Moves between units:
FR w HP
FR v HT
CH w BB
CH v BP
HQ w MG
HQ v NG
TQ w TM
TQ v GL
HL w HN
HL v NL
NT w HL
NT v CJ
HM w MN
HM v HN
MN w QN
MN v SB
PR w MP
PR v PG
LM w GL
LM v DZ
FL w SC
FL v MP
BC w HT
BC v PR
BP w TM
BP v TQ
ZL w SL
ZL v RR
SB w GL
SB v NQ
NL w PQ
NL v HF
RR w CH
RR v NB
DQ w BP
DQ v GH
FM w JQ
FM v LG
GM w HF
GM v ZJ
CM w PR
CM v GR
JQ w CM
JQ v HH
ZQ w MG
ZQ v LM
DS w ZP
DS v FM
HF w FL
HF v HM
PB w FR
PB v BC
GH w HP
GH v FR
ZP w CM
ZP v PB
ZJ w HM
ZJ v HL
LG w BC
LG v GH
DZ w ZL
DZ v FJ
SL w NG
SL v CH
ZD w HQ
ZD v ZL
HH w SC
HH v CM
GL w PQ
GL v ZL
GR w GT
GR v HF
TN w ZJ
TN v CJ
NB w DQ
NB v ZP
PG w CG
PG v GM
HP w CH
HP v FJ
FJ w RR
FJ v TM
QN w GM
QN v TN
PQ w NL
PQ v ZQ
GT w FM
GT v QL
SC w HH
SC v TN
CG w JQ
CG v SC
MP w QL
MP v CG
NQ w NT
NQ v MG
HT w GT
HT v MP
CJ w NL
CJ v ZD
HN w SB
HN v HN
QL w LG
QL v JQ
MG w CJ
MG v ZD
BB w DZ
BB v BP
NG w LM
NG v BB
TM w NB
TM v DS

In the rows, zero is written as 24.

The rows follow the links: the fewer symbols apart two units are, the more alike their rows tend to be.

Each row is also shifted at random along 6 hidden directions that mean nothing.

Some units, each with a row of numbers:
ZP
[26,22,27,28,28,19,29,20,25,21,23,17,34,25,26,32,28,26,25,19,27,15,29,23,28,26,19,14,19,26,31,20,29,22,25,30,34,32,22,26,13,21,30,19]
FJ
[22,27,27,20,21,20,21,30,24,17,27,30,28,27,27,26,26,26,19,19,28,22,24,34,17,15,37,17,17,23,26,23,20,39,20,23,26,21,22,18,14,28,11,17]
GH
[22,34,26,32,33,21,23,20,26,29,21,19,32,23,28,33,22,19,32,33,32,20,24,26,19,38,27,19,33,23,23,24,30,24,23,30,27,30,23,33,16,25,26,23]
BP
[20,17,29,26,19,22,21,32,27,25,24,22,21,22,26,21,27,17,17,22,19,29,29,32,25,10,26,17,21,25,24,16,18,26,20,19,22,23,27,16,27,31,14,23]
MP
[29,29,18,20,18,30,26,27,21,16,25,30,26,20,14,14,12,28,26,30,17,21,28,30,24,18,14,34,24,22,24,26,20,24,25,26,18,22,24,30,27,23,21,32]
GL
[20,24,27,22,25,22,30,30,29,29,32,21,23,24,24,26,28,23,26,31,24,28,19,19,32,29,25,18,17,30,25,27,27,15,22,19,24,29,20,28,25,24,30,21]
HT
[28,29,21,17,35,30,24,17,20,13,28,30,25,21,20,22,32,33,18,24,33,19,28,25,17,21,39,22,20,29,21,27,15,15,23,23,18,28,37,11,20,26,16,29]
MN
[31,20,21,24,24,22,27,22,21,18,24,23,21,28,25,14,20,25,23,23,19,33,15,18,26,15,12,28,15,26,24,27,27,18,25,20,21,24,24,34,31,17,23,30]
FM
[21,24,24,24,26,23,19,17,25,26,19,26,26,23,18,19,29,26,23,21,23,17,28,31,26,24,27,20,23,25,25,27,23,22,23,29,27,35,29,12,23,25,25,17]
NB
[23,17,31,32,22,23,18,27,28,28,17,22,22,19,26,28,27,16,25,27,23,26,32,25,27,31,24,19,29,21,19,12,25,26,24,31,25,23,21,22,24,33,21,23]
ZJ
[28,19,20,27,24,26,26,19,18,19,22,24,20,28,29,16,23,27,20,18,22,28,22,18,21,15,17,31,18,26,24,27,26,21,26,19,22,17,26,29,32,20,22,34]
SL
[24,28,29,20,33,19,23,28,23,26,30,23,23,24,26,30,26,25,23,22,34,31,17,27,18,34,38,16,24,25,24,26,20,17,19,24,20,26,21,20,20,28,27,19]
QN
[32,18,21,26,28,24,27,21,14,21,21,26,25,28,34,30,22,29,25,16,26,25,23,16,14,27,18,31,21,22,32,25,29,29,26,29,27,18,20,32,20,16,28,30]
HM
[27,19,20,24,26,22,21,23,21,29,21,24,14,31,18,11,32,26,20,23,25,33,20,19,24,19,32,27,20,26,16,27,27,16,21,18,23,24,33,15,31,21,19,20]
PQ
[16,19,24,23,29,31,28,24,23,25,33,26,19,20,30,29,35,28,19,26,26,22,27,15,22,26,29,23,20,32,26,27,23,18,25,16,24,18,26,19,24,26,24,31]
CH
[22,25,28,23,22,20,17,32,23,25,22,28,23,25,27,30,21,19,25,24,27,26,22,32,16,28,33,22,29,21,27,21,22,37,18,28,23,22,19,22,19,29,18,20]
HL
[21,28,21,24,26,30,15,19,28,26,22,36,14,23,19,19,27,24,26,31,26,26,17,15,25,36,29,33,29,22,12,28,29,28,24,28,21,15,22,25,29,26,18,20]
CM
[25,30,22,18,31,27,30,20,21,8,32,34,30,17,14,15,19,36,16,19,26,17,24,28,26,18,20,27,10,27,25,29,20,18,29,26,21,23,19,26,22,24,21,25]
HQ
[23,37,28,17,17,17,22,20,27,24,28,21,26,29,24,23,19,25,30,23,23,28,13,25,32,25,23,19,23,21,24,26,20,26,25,21,27,28,19,26,28,22,34,19]
CG
[28,21,21,25,25,27,28,29,19,25,25,23,24,19,15,22,19,26,21,20,22,23,32,25,23,22,23,31,27,21,25,25,24,22,26,22,21,19,25,21,22,22,25,24]
TN
[27,24,26,31,32,23,23,17,19,35,23,15,16,24,20,16,28,23,21,17,30,37,27,18,26,26,30,26,26,25,14,23,28,6,26,17,22,20,25,17,35,26,29,24]
HP
[23,30,24,28,25,20,25,25,25,22,24,18,30,26,28,26,21,18,24,28,24,23,24,31,19,17,25,17,27,26,24,23,23,26,23,19,26,27,28,28,22,26,18,26]

From each start, follow one symbol. Which unit do you reach?
Answer with the unit's name.
[23,39,24,24,19,18,23,16,26,25,21,21,35,29,15,16,22,25,31,29,23,17,22,35,30,19,25,18,21,26,23,30,27,23,21,22,34,41,30,22,20,20,27,14]
v	GH
[20,25,27,15,16,29,20,27,28,28,32,29,15,25,20,22,33,28,23,26,23,28,22,20,30,20,34,22,22,26,20,24,18,23,23,14,23,21,28,10,27,28,22,22]
v	LM
[20,12,29,29,24,25,25,33,27,25,23,24,20,17,30,28,26,17,21,28,19,28,29,23,27,26,19,20,22,25,25,14,22,21,24,25,20,21,17,27,26,33,21,28]
v	GL
[18,26,23,25,31,26,29,19,22,33,30,24,24,27,30,32,35,29,25,22,31,19,24,14,20,32,34,22,22,30,28,29,32,24,25,18,33,22,23,19,16,20,30,22]
v	HF
[30,24,24,26,22,22,24,22,24,23,18,18,28,26,25,33,26,25,29,28,27,16,32,22,24,24,23,18,30,23,25,18,24,29,24,29,28,30,30,20,12,21,24,23]
v	BC
[22,26,31,26,27,24,18,20,27,20,22,31,25,17,20,21,26,25,24,28,27,25,25,26,32,35,21,20,18,22,20,19,24,20,25,37,23,28,14,24,24,31,23,21]
v	FM
[33,26,23,18,25,30,24,26,18,15,25,35,22,19,14,22,21,34,24,27,27,22,28,23,22,25,28,30,23,23,22,23,18,24,25,31,17,19,26,20,19,24,19,27]
v	PG
[20,18,25,27,29,20,32,24,23,16,30,20,33,23,36,30,25,25,15,14,25,19,24,26,22,13,17,13,10,29,35,22,22,24,26,22,29,26,21,29,17,23,23,27]
w	NB
[21,19,26,13,16,26,26,33,25,20,33,28,17,24,25,20,28,25,17,24,20,31,20,24,26,11,30,21,16,29,23,24,11,20,22,13,16,22,28,15,30,29,17,29]
w	GL
[22,20,23,20,23,27,25,19,28,22,28,19,20,23,33,31,24,23,22,19,21,22,20,16,26,25,18,24,29,21,24,23,17,24,28,20,21,17,24,27,28,23,30,31]
w	CJ
[21,21,28,31,21,23,20,27,28,23,20,20,22,19,27,22,24,15,19,27,20,27,32,30,24,17,22,20,27,23,18,13,22,24,23,22,22,23,26,22,29,33,14,28]
w	BP
[23,23,20,24,34,27,28,23,20,23,28,24,26,18,18,25,23,28,16,14,29,17,28,26,20,25,29,27,22,23,26,28,25,23,26,23,22,18,22,21,16,22,24,18]
w	SC
[21,21,29,27,26,19,26,30,24,24,26,18,27,22,31,29,23,17,20,21,24,28,25,30,21,21,24,15,21,25,27,19,22,23,23,22,24,25,22,25,23,29,23,25]
v	NB
[30,24,23,23,29,27,26,22,23,16,22,25,25,21,22,26,26,26,27,30,27,20,29,24,22,27,26,24,27,25,23,21,19,19,24,28,20,27,32,21,20,23,22,30]
w	HT
